Each row is followed by its class.
[ 157  -67  -31 -161 -300 -171 -272  -59 -135   84  357   58 -113    3
  179 -262  -88  324 -113 -189  -72 -143   49  -30 -191 -197  191  -31
  117  103   50 -186  170 -575   40]
K_124
[  95   18 -287  135 -338   75 -129    1 -351   29  124   59  -31   61
  131  -32  -16  372 -133 -135  -99  -96  -28   16   50 -156  261   55
 -105   38  -18 -250  182 -391  -18]
K_919
[   8  -98 -386   48 -276   90 -164  167 -502   85  144  -28   -8   96
  132   33 -133   69 -266 -135  -44    8  -63  162   47 -175  175 -200
   83   -3 -106 -128   33 -437  133]
K_483
[ -60 -151 -379 -299 -293  233 -244  115 -525   99  -67  -43 -105 -105
   93 -110 -237  210    1 -183 -141  -78  -88  162  181 -262   21 -181
  133  141  -49 -194  152 -609  196]
K_548
[ -67 -178 -207 -100 -334  -44 -231   56 -288  181  106   69  -91 -134
  221 -113 -138  103 -175 -247   28  -21  -41  226  -30 -277  273 -163
  -78   76  -55 -183  142 -524  172]
K_786
[ 219  365  359 -291 -612  -26  124 -115 -347  357  110  315  328 -302
   17 -247  -83   60  192  -92  325 -277 -196 -482 -280 -397  825  258
  -26 -148 -135 -334   -8  -28   95]
K_548
[ -93  190   98 -355 -318  127  163 -100 -199  166 -269 -247  -42 -237
  111  -94 -254  156  -12  -91  -38  123 -101  132 -110  -66  371 -226
   58 -129 -293 -256  261  216 -106]
K_919
[-155  383   99  -59 -866  105  447 -138 -529   76   33   27  208 -317
  184  -70 -381 -449  311   75   55 -324  102 -724   80 -271  170  154
  129   86  -38 -323  120  306  295]
K_919
[-447  261  226 -149 -313   83   73 -115 -317   41 -248 -103  225 -217
  348  -26  -15  106  185  505 -188 -388 -521 -340 -272 -177  271  -45
  200 -112 -450 -254   74  -25  135]
K_548
[ 191 -120 -207  -33 -513  -39 -290 -230  -20  131  303  165  -87 -316
   55 -223  -76  -35 -164 -114  -38 -290  180   14  -59 -376  527  166
   -5  315  248 -254  108 -527   76]
K_906
[ 238 -225  -21 -188 -101 -253 -353 -109 -173  199  294  237 -255  -64
  112 -149   43  505 -118 -261 -163 -117  -61  185 -228  -89  112 -130
  115   77 -158  -12   83 -683   31]
K_124
[   5  132 -106 -235 -175   46 -189   19 -288  110   -9  227  -52 -103
  200  -38  -76  391 -231 -140  -59  -28 -245  166 -178 -226  280 -100
   26  193 -160 -171  259 -394  266]
K_471
[-213 -281  -84 -104 -219 -272 -228 -153  -80  196   79  -60 -235 -134
  114 -171  -17  256 -477 -146 -276  107  -69  336   45 -101   25 -124
   20   17    6 -169  145 -486    4]
K_919
[ 185  -25  123   77 -557 -205  189 -226 -121  246   69  239  112   14
  175 -137 -251  -59 -177  116   46  -84   31 -303  -77 -173  589  141
  126  -44  182 -242   39 -235  108]
K_906
[   8  -76 -223  -56 -470   16 -116   33 -399  109   27  -38  -21   27
  279  -20 -242  405 -133 -127  -67 -138  -11 -104  -82 -204  171  -78
   95   61 -261  -59  147 -567  111]
K_906
[ -44  207  127 -187 -171  217    0 -331   25  325 -176 -242   97 -403
 -127   57 -113 -483  191  -53 -186  150 -213   51 -116  -60  274 -270
  -71 -230   74 -374   53  457  -17]
K_483
[ -93   25  -28 -127 -466 -122 -192  -14 -579   42  397  257  111   65
  231 -246   45  267   56 -180  -82 -259  -55  -15 -151 -271  120 -131
   84  177 -154   38  218 -507  309]
K_906
[-320  301  210 -509 -564  -90  223 -228  139  -28  -90  -75  127 -207
   74   17 -152  311   15  -31  -99 -520  -72 -461 -100 -192  447  486
  256   25   33 -588  191  184   12]
K_919
[ 173 -196   41  -22  -32  -48 -382  -98   -8  111  330  -89 -248 -137
  184 -104  -82  -14   13   13 -145   56   91  186 -144  -51   72  -42
  -18  263  307 -139  121 -328 -100]
K_906
[-230   82   45 -462 -358  227   -1 -156  -64  271 -387  -84  -76 -257
   88   33 -115  -70   91  -53 -124 -178 -143  103 -120 -187  483 -135
   -7 -112  -78 -239  151   83  -30]
K_483
[ -15 -304 -370   24 -265  -55 -349  -56  -78  244  171   54  -87 -121
  109   69 -223  159 -274 -207 -132  -26  -43  359  -67 -243  462  -61
 -115  145  -71  -27   -1 -648  132]
K_483
[-575  155  289 -288 -484  -67  386 -180 -126  231 -531 -141  186 -217
  315  -28 -198   30  -37  200  -76 -229 -299 -495  -68 -162  157  -40
  245 -256 -255 -121  210  129  201]
K_786
[ 347 -234 -328  -43 -157  286  -54  129 -387  226   89  -83 -141   18
  102  -66  -65  127 -129 -130 -173  215  -79  462 -137   20   76 -378
  -54   98  -81   27  167 -353  -34]
K_548
[ -61  111  333 -140 -428 -126  182 -210  -55  141  170  142   67 -265
  193 -131 -258  214  -45 -136  -99  105 -115 -268 -547 -390  618   53
  -20  127 -123 -250  146  -16  179]
K_548
[ 227  292  476  -23 -269 -265  -55 -336   45  230  290  176  -80 -382
 -101 -152   50   24 -231  -18   83  -33 -132 -196 -294 -140  547  284
  114   18  380 -475   10  175   -5]
K_816
[-100   15  512 -292 -385 -144   25 -107    3  156 -208 -229 -102  -88
  104 -183   60  348 -120 -115  121  -22  -72    9 -277 -135  566  -30
  153 -207   80  -89  226  -33 -162]
K_548
[ -99 -174 -238  -19 -377  -10 -270  -44 -215  192  416 -102   38 -265
  153   61   86  -87   84 -141   21 -166 -162   93 -196 -255  381  -51
   19   59 -142    4   57 -366  151]
K_483
[ 125  -87 -203   38 -150 -314 -218 -107 -398  101  244  195  -57   28
  269 -273 -126  424 -173  -43   -4   35 -105  -33   43 -114  228   -6
  146  235 -262   54  169 -629  313]
K_816
[ -19  361   -6 -272 -730  -37   94 -191 -351  294  173  307  124 -221
  200 -273 -220  -56   51 -110 -104   29 -247 -133 -264 -260  341 -295
   -9 -189 -345 -436  180 -144  174]
K_919
[ -21  439  594 -402 -531 -135  201 -183 -351  329 -119   24  169 -278
  103 -128 -184  -97   20 -152  124 -192 -158 -555 -211 -332  547   63
   90 -155 -380 -204  212  194   55]
K_548
[-164 -144 -253  -59 -316   16 -273   56 -317   74   92  -69    3 -101
   10  -18 -133  252 -244  -39  -96  -75 -103  136   44 -277  368  104
  130  134  -16   10   21 -510  153]
K_816
[ -41  246    7   72 -655   59   65  -51 -387  149   99  -81  320 -197
   98 -268 -339 -321  214  -73   67 -179   -9 -502 -100 -479  594 -136
  109 -134 -228 -173  -24  -96   70]
K_548
[ -76   99  485 -460 -553   72  182 -297 -319  490 -116  -38  -23 -184
  254  -27 -294  203  330 -202  140 -215  -44 -343 -213 -289  494   13
   33 -169 -250 -226  249   56 -109]
K_906
[ 213 -103  -57 -260 -289  -47 -304  -37 -275  136  327  229 -192 -101
   12 -226   17  504  -16 -366   65 -260   78   59 -201 -174   -9   40
  -53   64  101 -144   31 -583   56]
K_906
[-262  -37 -278 -358 -566  -92 -322  -36 -153   46  184  108  -85  -65
  219 -134   -2  211 -165 -189  -41 -221  127  144  -24 -247  316   16
   49   30 -109 -265  137 -475   10]
K_816
[-175 -216 -221 -381 -463   81 -117   64 -119   54 -184  126 -286  -13
   71  -45 -148  338  -47 -188 -282 -343  270   23  259  -89 -171   87
  143  137  254 -131  141 -488 -110]
K_786
[-290  305  237  200 -557   72  205 -301  -67  102 -131 -215  -18 -333
  317   28 -240   79  228  202 -144 -191 -203 -386 -173 -159  187  -54
   35 -102  -70 -604  139  195  -23]
K_124
[ -97 -158 -368   -7 -491   50 -134   -9 -297  -71  300  -64  -14 -113
   98 -108 -119  206   74  -72 -140 -310  -75   49  -76 -200  184 -112
  168   17 -119  -54  154 -570  130]
K_786
[ 175 -123 -215 -245 -420   62 -182   43 -275  293  174  376  -43   64
  130  -15 -172  425 -301 -220 -126 -129  -23  257 -220 -272  520  -33
   -4   63  -86 -116   93 -646  -26]
K_919
[ -56 -115 -208 -169 -343    9 -177   75 -244   36  201    4  -81 -103
  -48 -132  -81  196 -206 -184 -200 -131   17  242   69 -175  115   54
   31  130  196 -292   62 -384    2]
K_919
[-209   -9 -252 -247 -258 -139 -158   66 -444  -11  -11   72   30 -111
  236 -265  -69  380 -121 -265  -47  -62  -25 -219    1 -294   27  -65
   37  -30 -246 -240  136 -464  211]
K_816
[ 154 -125  -50  -83 -183 -102 -429   26 -259  229  540  -34 -136  -31
   85   51  180  -38 -265 -272  -28  147 -107  533 -225  -66  258 -252
  -74  -27 -126  -70  154 -353  -79]
K_471
[-147  125  411 -568 -424 -343  396 -249   57  184 -149 -146 -103 -370
  198 -295 -162  301  159 -397   49 -240 -166 -493 -270  -57 -136   35
  124  -82 -115 -478  231  144  267]
K_471
[ -20  158  509 -102 -232 -411  167 -309  263  334  -59   44  -31 -128
   55 -299 -233  339 -245   69   33 -145 -237   89  -85  123  369  167
  -34  -75  153 -374   86   53  -38]
K_786
[  57 -210 -422 -217 -323   17 -345   52 -232   57   48  140  -61   39
  224  -60  -82  470 -242  -95   45 -238   30   97  -92 -237  306  -19
  171   92 -202   23   64 -819  128]
K_906
[ 417   21  -49 -305 -445   -6 -127  -37 -306  170  354  313  -66  161
  167 -359  -75  358  -32 -311   78 -165  170  -18 -235 -159  238  -69
   30  102   97 -172  218 -504   52]
K_471
[  84  354  -37  -76 -765  147  156 -230 -289  282   59  274   91 -256
    6  -52 -237  161  -11 -206   99 -103   59  -80 -292 -215  611 -105
 -186 -249 -314 -223   25   65  -38]
K_483
[  65 -262 -104   87   -2   29 -270  -56 -456  301   50   79 -114  -27
  200   -4   39  204  -33   19   33 -143 -249  206  -18  -78   47 -198
  102   63  -18  185   61 -552  221]
K_906
[-178   70  224 -309 -782  122  220  -70 -151  338  -74  -28  232  -44
  237 -102 -202  -51   57   80  183 -275  138 -166 -303 -305  899   74
   18 -238 -111  -53   47   61 -176]
K_124
[ 128  -63  -81 -411 -288   77 -353 -126 -277  241   53  217 -231  -91
   48 -138  -49  297 -175 -184 -174  -99   34  152  -68 -233  342  -38
   17    1  -30 -268  132 -512 -143]
K_548
[  14  -97 -291  -79 -181  -36 -405   -1 -234   66  138  158   -9   46
  111  -43 -111  198 -179   79   40   58  -84  203  139 -227  486   59
  129  149  -56   79  129 -663  219]
K_124
[-234   11  -33 -472 -645   78 -182  -41 -383   71  372   88 -174 -300
 -122 -221   90  347  -31 -283 -294 -418  -53  176 -216 -349  231  160
  -95  201  -39 -230  117 -335   33]
K_483
[-147  166  341 -613 -460  181   49 -109 -163   40 -276 -216  -24 -227
   11  -73 -203  134   20  137  -46  -33   -6 -240 -284 -210  388  -52
  268 -294 -156 -161  185   17 -183]
K_483
[ -14 -201 -360  -34 -353   45 -118   37 -370  118  261  133   93   64
  159    1 -112  388  -52 -132 -191 -189  -63  -72 -131 -253  172  -17
   64   11 -229  -18   35 -636  128]
K_124
[-258  240  137   -8 -664 -290  238 -106 -346  413  150  -94  296 -161
  195   54 -390 -377 -195   -3  147  286 -129 -295   72 -113  597   83
  -21 -335 -283 -320  -16  296   78]
K_786
[ 172  236  200 -244 -597  -54  248 -137 -348  192  224  183  129 -311
  282 -137 -302    7  165 -113  -44 -131  -10 -182 -431 -227  569 -232
   -6 -106 -494 -281  295   -1 -119]
K_906
[ 190 -348   83 -131 -175  -75 -443  -97 -377  108  334   28 -322  -33
  274 -129 -103  221    5  -53  -65 -137   97  -30  -60 -304  242   21
  275  337  212  -38  255 -779   65]
K_471
[-230  232  476 -249 -396  -93  259 -319 -248  241 -645   33 -155 -353
   78  -91  -82  359 -463   50  -40   77 -266 -134 -307 -176  391 -171
   32 -401 -381 -250  161   99   43]
K_816
[  52 -238   26 -234 -246  -72 -277   30 -469  249   70   43  -94   57
  256  -43 -173  396 -143  -44  -44 -164 -134  226   14 -183  326 -126
  190   68 -244   71  267 -764   19]
K_471
[-285 -193 -453 -217 -506  327 -172   84 -323  -12   -3 -155  -22  -72
   77 -104  -60  213  -35 -119 -253 -373   26    1  -77 -320   34  -37
   43   55   22 -184   14 -469   97]
K_786
[ -19  -12 -374    6 -300  202 -145  -82 -118   12  107    3   40   23
  104  -18  -52  374 -237 -156 -114  -90  -91  152  -67 -213  105    7
    4  242  153 -296  225 -403  281]
K_816
[-104 -163 -206   48  -54  -68 -179  -38 -278  248  324  114  -22  -57
  224  -39  -56  302 -216   89 -150 -266 -385  314 -214  -98  144  -47
 -109  122 -343   53   26 -553  167]
K_919
[-183 -109 -331 -241 -318 -102 -118 -149 -278  143   66  170 -169  -44
  179 -139 -130  230 -252 -172 -279   39    8  -28  171 -175  -73   16
  -13  130 -147 -199  189 -456  181]
K_919
[-296  169  327 -342 -513  165  171 -242  167  -38  -34 -431  -65 -549
 -251 -108  -18 -122  322 -100 -176 -407  -16 -137 -186 -108   87  197
   13    7  385 -308  135  439  -52]
K_471
[ 355  -64   66   86 -138 -118 -157  -75 -239   82  396  152 -158 -159
   94 -155 -119  382  -68 -130   45 -174 -105   85 -149  -34  -64  -46
   39  185  137  -86  255 -566  177]
K_786
[-215  188  286 -323 -473   25   13 -378 -250  379  178  170   -6 -144
  236   38 -117 -254   70   84 -328   11 -219   48 -179 -179  425 -185
  -52 -255 -140 -644  291  108 -199]
K_816
[  -5 -220   34 -376 -157 -175 -215   18 -236    2 -130   -7 -316   31
  168 -100 -116  472 -167 -153    5   55   13   42   45 -174  227   17
  225  106 -114   28  252 -585   75]
K_906
[  21  -74 -289  -76 -363 -106 -197  -78 -438  144  245  298 -104  -82
  162 -218 -107  445 -199 -256 -186  -26   56  -19  -24 -294  251  -41
  -23  115 -294 -133  113 -570   39]
K_471
[ 227  -86  115 -222 -395  113  -67  -40 -139  198  146  -20 -168 -125
    6 -157   86  183  -37 -235 -226  -93  111  118 -330  -55  -66 -158
  -92  -14  155 -211   89 -165 -233]
K_906
